Below are the code and all the weights of a small trained network. Each question names an input and a class and asks about switching units off, where a switched-off unit gives its printed mean instead of its output.

import numpy as np


def w(rows, s, z=0):
    codes = np.array(rows[::2]) - 128.0
    scale = np.full(codes.shape[1], s)
    scale[-1] = z or s
    return codes * scale


def f(y):
    return np.maximum(y, 0)


def log_softmax(a):
    a = a - a.max(-1, keepdims=True)
    return a - np.log(np.exp(a).sum(-1, keepdims=True))


def net(x, mask):
    res = np.array(x, float).reshape(1, 8) / 4 @ E
    y = f(res @ A[0][:, :-1].T + A[0][:, -1])
    res = res + np.where(mask, y, B[0][:, -1]) @ B[0][:, :-1]
    return log_softmax(res[-1] @ U[:, :-1].T + U[:, -1])


A, B = {}, {}
E = w([
[74,127,32],'x0',
[128,128,127],'x1',
[129,128,128],'x2',
[129,128,129],'x3',
[141,5,117],'x4',
[128,127,128],'x5',
[40,111,184],'x6',
[129,127,127],'x7',
],0.015)
A[0] = w([
[142,164,253,252],'n0',
[78,91,190,162],'n1',
[144,146,232,102],'n2',
[187,249,159,47],'n3',
[1,190,119,130],'n4',
[77,90,192,79],'n5',
[35,172,120,126],'n6',
[200,185,36,69],'n7',
[107,103,37,83],'n8',
[238,77,168,143],'n9',
[172,239,144,244],'n10',
[138,159,243,28],'n11',
[63,90,194,182],'n12',
[96,30,107,152],'n13',
[32,190,103,126],'n14',
[50,70,221,1],'n15',
[117,116,64,166],'n16',
[98,16,107,40],'n17',
[191,73,141,168],'n18',
],0.0081,0.0087)
B[0] = w([
[203,163,41,253],'n0',
[77,156,137,186],'n1',
[84,171,107,184],'n2',
[182,178,32,181],'n3',
[169,61,193,201],'n4',
[141,179,54,162],'n5',
[167,60,199,180],'n6',
[33,182,142,172],'n7',
[116,192,74,162],'n8',
[192,69,177,185],'n9',
[43,142,156,241],'n10',
[1,162,171,171],'n11',
[65,142,157,200],'n12',
[156,182,72,185],'n13',
[153,69,199,188],'n14',
[206,188,4,166],'n15',
[92,136,142,172],'n16',
[45,201,125,162],'n17',
[179,102,150,176],'n18',
],0.0095,0.014)
U = w([
[191,165,39,202],'0',
[10,153,158,6],'1',
[190,2,222,195],'2',
],0.014,0.0013)

Each question gives the input, the list of numbers given to net, and the class t.
The units are the neurons (one row each of A and B). Each row of codes is followed by its name. A weight is (code - 128) times the scale printed after its matrix; where a second scale follows, it is the last column's (A, B and U).
mask holds one flag per neuron, in row order. A switched-off neuron (its flag False) gives its mean, the last column of its row in B, instead of its output. The means were averaged over made-up inputs and are rounded, as every weight is.
A unit's drop is (log p(t) with every unit on - log p(t) with that unit switched off) / (log p(t) with every unit on - log p(t) with every unit switched off).
The circuit of an input: a set's keep is (log p(t) with only the set's units on - log p(t) with every unit switched off) / (log p(t) with every unit on - log p(t) with every unit switched off). Starting from the 12 units with the biggest drops (on a tie, the unit counted first), units are removed one at a time, each time the one whose removal leaves the highest keep (on an exact tie, the one counted first), for as long as the keep stays at least 0.8.
units of the circuit, in order: the units of the circuit, biggest drop first
top k neurons: the k neurons with the biggest drops, biggest first
drop of u: that unit's drop, to one decimal
input [-7,-7,-4,4,-2,2,0,-8], class 0: top 2 neurons => n0, n3
input [-4,-6,3,8,2,7,5,8], class 0: units of the circuit, in order => n15, n0
input [0,5,8,7,8,-6,3,-7], class 0: units of the circuit, in order => n13
input [2,8,0,-4,-8,6,6,4], class 2: units of the circuit, in order => n4, n6
input [-2,-8,4,7,6,3,1,4], class 0: top 2 neurons => n13, n4
input [5,-5,5,-6,-1,4,-8,6], class 1: top 2 neurons => n7, n0
input [7,7,8,-4,-1,-6,-8,5], class 1: units of the circuit, in order => n7, n0
input [0,-6,1,-2,6,-4,-3,7], class 2: top 2 neurons => n0, n9
input [-6,6,4,2,1,1,5,1], class 0: top 3 neurons => n0, n15, n10
input [1,-8,4,-5,-5,6,-5,-6], class 1: top 2 neurons => n10, n7
input [1,7,-4,-2,-3,1,-3,5], class 1: top 3 neurons => n0, n10, n15
input [1,0,5,0,-5,-6,8,5], class 2: top 3 neurons => n4, n6, n14
input [3,-1,-2,-6,-2,-7,-8,3], class 1: top 2 neurons => n7, n0
input [-2,-2,5,-4,5,2,6,4], class 0: units of the circuit, in order => n15
input [2,-5,-2,2,-1,3,-8,8], class 1: drop of n10 => 0.1
input [5,-4,3,7,-7,-6,-3,-7], class 1: drop of n7 => 0.0
input [2,6,-2,0,-2,3,1,3], class 2: drop of n11 => 0.1
